[ -1   2  -5 -16] : rupop
[-9 -9  5 13] : sudu
[ 15 -42  29  51] : vit
[ -9 -11 -16  -5] : gezo
asked: [ -1   2  -5 -16] => rupop
asked: [-9  5] => sudu
asked: [-16  -5] => gezo

[ -4  -6   3  -9 -22  30  11  -7  -6  34   7   6  -2  19  -8   9   0   2
   8   7  15  25  29 -14  15  30 -23 -10 -13   2 -21   9 -25   2  11   5
 -35  -1   2  12   4   2  48  23  36  17  15  -2  12  -2] -> Timar
[  2   1  -1  -9 -10   1   9   0  -7  -6  -1 -10  -2  -1   8   0  -7  -1
  -1  -2  10   1 -10   9  12   4  -4 -10   5  -6   8  -9   2  -2   0  -3
   1  -1   2   1   0   9   4   0   9  -3   1  -4   2   1] -> fud
[-1 -3 -3 -2 -7  7  9  6 -5  9  0  1 -2  3 -5  3  7 -2 -3  5  7  1  5 -7
  7 12 -3 -4 -4  7 -8  4 -9  0  7  0 -6 -7  1 -4  0  1 15  4 10  1  6  2
 -3 -1] -> dusa
[  2  -4  -3   1   4 -15   6  21  -4 -10  -8  -4   4 -19   1   5   5  -2
 -13   3  -4 -22 -15   0  -1 -10   8   5   6   7   8  -2   6  -6   4   1
  19  -3   1 -19  -4  -6 -18 -10 -16  -7  -8   3  -9  -7] -> suvup
asked: [-7 -1 -1 -2 10  1] => fud
shift -1: [-7] => [-8]
shift +1: [-4] => [-3]
shift -1: [-4  7 -8] => [-5  6 -9]

[ -8  12 -14  30  48   0   0 -12 -34  -1   5 -15 -42  32 -30 -12  -9   7] -> vife
[ 41 -29   6  18  -7 -14  16  -5  18  13   8  29   4  22  49 -10  15  14] -> Mize
[ 23  49   4  15 -19   2   5 -12  -9  -3   1  23 -10  17  44  20  -8   2] -> sepur
[ 19 -11  -7  41 -29   6  17  -7 -14 -13  -3 -22 -33 -26   7 -21 -25  -7] -> tabep
[ -4  13  -7 -31 -52  -8  -9  31 -32  -6  -6  -5   2  23  22  -1   1  13] -> sul
shift +1: [ 32 -30 -12  -9] => [ 33 -29 -11  -8]
back: [ -9 -12   5   2 -19] => sepur
asked: [22 49] => Mize
back: [-14  -7  17   6 -29  41] => tabep
back: [  6 -29  41  -7] => tabep

[ 3  1 40  1  1 -5  1  0  1] : bub
[ 1  1  0  3 40 -5  1  1 -1] : fer
[44 41 -1 43 40 -5  0  1 41] : mul
shift +1: [0] => [1]
back: [ 0  1 -5  1  1 40  1  3] => bub
asked: [-5  1  0] => bub
asked: [ 1  1  0  3 40 -5  1  1 -1] => fer

[ -1  14   6 -13  -1   5  -1  27  20] : ran
[-19   3   4   1   7  -6  -1  -1  11] : fadum
[-12  -6   2  -9   6  -7  -1 -15   2] : Zav
[-17  -3   5   1  -3 -12  -2  -3  -8] : bivo
[ -6 -12   7  -4  -5 -20  -3 -13  -1] : Babi
[-14  -6   5  -4  -3 -14  -1  -9 -11] : zuge
[-2  4  3  2  2 -1 -2 11  4] : Biken
[-16 -11   2 -23   7  -7   1 -27   8] : nin
shift +1: [ 7 -6 -1] => [ 8 -5  0]
asked: [3 4 1] => fadum
asked: [-12  -6] => Zav

[ -4   1  -6   4  17  12  -7  -7  -4  11  -2 -11  -2 -11  -9  10   1   6
   0  -8  12  -3  -4   5 -13  -6  -5  -8  -8  -6   5   0  24 -15  -4  12
  -8   3  -8  -7  -1] : Vob
[-6  1 -8  4  4  3  2 -1  0 15 -2 -1 -2 -4 -2 12 -2  5  1  5  5  4  7 -1
 -3  4 -1 -5  2 -9  6  7 24  1  2 11 -2 -4  0  0  2] : pom
[-35   2 -21   8 -28 -14  21   0  28  24 -15  24 -13   8 -10  13 -51   6
  -5  28   3  14  33  -9   8  16  14 -17  32 -15  10  23  24  14  12  37
  10 -33  14  25   7] : tevip
[ 27 -11  15  -6   5  16 -12   8 -26  -5  19  -8  29  -7   8 -13  61  -6
  12  -2  -3 -16 -11   1  12   0   6  12 -30  12  -6  -7  24  14  -9 -41
 -16  44  -2 -15  -3] : fofe
[-3 -4 -4  3  5 14 -5 -9  0  7  1 -6  3 -9 -7 -1  5  1 -5 -7  7 -7 -3  6
 -6 -5  4 -5 -9  1 -1  2 24 -8 -6  4 -8 13 -5 -4 -1] : zale
[ 23  -6  14  -9  -4   3  -3   6 -15 -13  14  -2  14   3  19 -15  42  -8
   8  -3 -14  -7 -10  -1  12   3   1  19 -15  13  -9  -5  24  19  -2 -34
  -1  27   1  -6  -1] : Domo
[ -4   1  -6   4  17  12  -7  -7  -4  11  -2 -11  -2 -11  -9  10   1   6
  -3  -8  12  -3  -4   5 -13  -6  -5  -8  -8  -6   5   0  24 -15  -4  12
  -8   3  -8  -7  -1] : kosus
[-15  -7  -7   0 -23   2   5 -11  19  -3  -4  12  -6   4  -6 -15 -23  -4
 -11   0  -3  -3   5   5   4  -1  15  -3   7   7  -6   7  24   2   1   9
   3   4   2  14   0] : ruf
[-15  -4  -7   4 -22  -4   8   2  12   9  -5  16   4   4 -10  -2 -19   0
  -1  18   2   0  18  -5  11   7  16 -10  11  -2   3  10  24  10   3   9
  -1  -5  10  13   2] : kes
[  6   5   5  -3   5  -9   1   6  -2  -7  -1  -1  -3   5   6   3  -1   0
   4   0  -4   5  -3  -3  -1   0  -8   5   4  -1   0  -5  24   0   2  -3
   5 -11   1  -2   0] : los
shift +1: [19 -8 29] => [20 -7 30]
shift +1: [12] => [13]

[61 -1 -7  3 30] : reb
[ 17  -1  -7   3 -47] : bobu
[-7  3 32  3 30] : rudag
asked: [-7  3 32  3 30] => rudag
back: [30  3 -7] => reb
back: [-47   3  -7  -1] => bobu

[ 2 11 15  2 -5  1  9 -7  8 38] = vib
[-36  15 -39   2  11  15   2  -4   1   9] = zuk
[  9  -1 -30  16  12  16 -18  12  -8  10] = luvin
[ 43 -43 -27   2   1   9  11  47  30 -45] = Mef
[ 10  17 -44   0 -16  11  12 -24 -26 -12] = mutip
shift +1: [-44] => [-43]
shift +1: [10] => [11]
asked: [ 2 11 15  2 -4  1  9] => zuk
back: [ -8  12 -18  16  12  16 -30  -1] => luvin
back: [-27 -43] => Mef

[ -8   5   1  33 -37   7 -11 -19  21  29  19 -10  -7   1  23 -12 -18  -4
  19   8   1  21  -1 -25  -6 -19 -13  18 -10  14] -> zuke
[ -7 -18  19  24  15   1   6   7 -19  -2 -29 -23 -13 -26  -1  -1  12   9
  -7 -18  -6 -37  -5  34   6 -11  -9   3 -32  14] -> zup
[-11 -13  22  28  -4  10 -38  30   8 -16 -39 -30  21 -18 -28   7   3  23
 -12  37  -8 -18  11  -7  10 -22  -4  37 -15  29] -> diz
[ -7  -2  39  24 -11  -8 -18  35 -12 -19 -48 -19  14 -34 -15  -2   4   5
  -3  11 -26 -14  16   6 -10 -23   4   9 -25  42] -> kazo
[-14  -7  34   8  -4 -13 -25  28 -16 -30 -12  -5  -6 -30 -16   9  14   5
 -16  30  -4 -18  12  13   7  -5  20  -4 -27   7] -> Zul
[-12 -19  18   7  -3  10 -24  30 -32 -22 -40 -13  -3  -9 -16 -13   6   1
 -16  27 -29 -10  14   9  -2 -20 -17  -9  -9  30] -> ninok
[ -3  12  21  19   6   0 -25   7  -7 -39 -26 -11   4 -18 -36   7   0   4
  -2  10 -31  -7  34 -11   3  -9   6  -5 -30  27] -> gobib
[  8  15   1  15  20  14 -19   5  36 -21 -10 -22  -6 -48  -6  -2 -14  -8
 -56 -19 -19 -18  35  17 -18  12  11 -11 -52  30] -> vuf
[-14  -4  21  33  11  -4 -16  18 -20 -37 -33 -29  -1 -26 -21   4  15   6
 -10  33  -2 -19  14  -1 -14   3 -19 -12 -34  20] -> teg
[ -6   1  -4  -3  11 -18 -27   1  27 -37 -17  13 -17 -36  15  13 -14  -1
 -44 -26  -9 -16  37  14  10  14 -12  -7 -30 -14] -> Regul
[ -8 -19   4  36 -30  23  -3 -30   6   4  17 -16  23  -2  10 -26  -8   2
  19  13  12  41 -25  -5   1 -20  -7  19  21  41] -> bez
[  4 -28  30  18 -11  35 -18  -8 -19 -12 -25 -13   2  -9 -15  -3  -7   9
  -9  23 -21  -4  24  10   0 -19  -7   3 -34  28] -> Puf
shift +1: [  4 -18 -36   7] => [  5 -17 -35   8]
shift -1: [-33 -29  -1 -26] => [-34 -30  -2 -27]
asked: [-11  -8 -18  35 -12 -19] => kazo
back: [ -5   6  -9   3 -11  34] => gobib
asked: [ 21  29  19 -10] => zuke
shift +1: [-5] => [-4]
asked: [ 12  11 -11 -52] => vuf

[-10  10  13 -15  -8 -23] = lizo
[ -6 -34 -21   1  -3  15] = lito
[  5  10  13 -15  12 -11] = fupu
[-13 -36 -18 -12 -14  16] = goni
[-16 -41 -18 -13 -18   1] = pifa
[  5  10  13 -15  -8  30] = Beg
[-16 -41 -26 -14 -14   9] = larus
[-16 -47 -24 -11 -15   4] = gozo
[11 26 15 10 11 -9] = Vulub
[  5  10  13 -15  -8 -23] = pip
shift -1: [-10] => [-11]
shift -1: [-18 -12 -14] => [-19 -13 -15]

[ -4  -5  -5  -1  43  16 -18]  zako
[-10  -8  -1   0  -4  -5   8]  dizub
[-4 -5  3 -1  0 -4  3]  pefi
[13  0 12 21 17  7 -8]  Bopa
[-4 -5 -5 -1  0 -4  3]  Reki
back: [-4  0 -1  3] => pefi
back: [-4  0 -1 -5] => Reki
asked: [ -5  -5  -1  43  16 -18] => zako

[  7  14  33  37  20 -13  17 -26 -50] -> Kufuf
[ -1 -19 -50 -39  -3   4  -3  -8  20] -> sadiv
[  2   0  13  18  13 -38  -5 -29 -20] -> Gibit
[-10 -34 -39 -20 -34  29  10  21  20] -> rede
[  0  13  18  13 -38  -4 -28  -1 -23] -> Tabup
[  2  -6  25  16  10  -2  11 -10 -13] -> fito
[ -2 -23 -24 -15  -3  10  -8   1   4] -> pozu
[-15 -30 -28 -19 -16   1  -1   9 -10] -> dupo
[  2  19  25  16  10  -2  11 -10 -13] -> lukef
shift -1: [-39  -3] => [-40  -4]
shift +1: [-3 10 -8] => [-2 11 -7]
asked: [-30 -28 -19 -16   1  -1   9] => dupo
back: [ -5 -38  13  18  13   0] => Gibit

[  4  36 -29 -48   4  -1   3   4  -7   4  13  12 -31]  bidiz
[  3  -8  -9  22   4   5   0 -17 -23   1  31  15  18]  zoge
[  0   2  -5  35   5   9   5  -9  -7   0   3 -31  12]  Misud
[ -3  33  -5  11  -1  -2  -2  -3 -22   0  36 -15 -19]  kida
[ -2 -35  20  24  -2   2   0   4  12   1 -26 -20  28]  moni
[  1  -5  47  53   1   3  -1 -18 -35  -1  40 -21  21]  fima
[ -3  12  -2 -29  -2   0  -5   8 -18  -4  27  -4 -22]  Nirom
[  2   9 -19 -27   3   4  -6  12  36   1 -54 -15 -10]  gito
[ -2  12 -29  -2   0  -5  -3   2  35   1 -42  -9 -22]  vekup
shift +1: [-6] => [-5]
asked: [ -3  12  -2 -29  -2   0  -5] => Nirom
back: [-35 -18] => fima
back: [ 2 -2] => moni

[-22  17   5  34 -47  -3  13   2]  sapi
[  0  -5 -22  17   5  34 -47  -3]  dibol
[ 34 -47  -3  13   0  -5  13  49]  vafi
[-28 -12 -20   0  -5 -22  17   5]  siro
[ -5 -22  17   5  34 -47  -3  13]  ledi
[ 49 -22  17   5  34 -47  -3  13]  Naze
[-20   0  -5 -22  17   5  34 -47]  Tiril
[  6 -28 -12 -20   0  -5 -22  17]  Sesum
[ 17   5  34 -47  -3  13   2 -46]  Zesa
[  5  34 -47  -3  13   2 -46  13]  Sukem
[ -4  49   6 -28 -12 -20   0  -5]  mugak
[-12 -20   0  -5 -22  17   5  34]  Tozig
asked: [-28 -12 -20   0  -5 -22  17   5] => siro
asked: [  5  34 -47  -3  13   2 -46  13] => Sukem
shift -1: [17  5] => [16  4]
shift +1: [-22  17] => [-21  18]
asked: [ 17   5  34 -47  -3  13   2 -46] => Zesa
asked: [  6 -28 -12 -20   0  -5 -22  17] => Sesum

[ -3 -11   1   6   1   3 -55  -4 -13 -24  36 -13  14   2  -3] -> zifo
[-31 -17 -12 -33  -3 -10  41  21  -1 -53 -19   3  13 -16   4] -> Satok
[  3 -33 -17 -31 -17 -12 -33  -3 -10  41  21  -1 -53 -18   3] -> zoz
[  5 -55   6 -12   5  -5 -37   4   8 -53  21   8  32  -1   5] -> sekab
asked: [-31 -17 -12 -33  -3 -10  41  21  -1 -53 -18   3] => zoz
back: [ 21  41 -10  -3 -33 -12 -17 -31 -17 -33   3] => zoz
asked: [  3 -33 -17 -31 -17 -12 -33  -3 -10  41  21  -1 -53 -18   3] => zoz
back: [32  8 21] => sekab
shift +1: [-1] => [0]

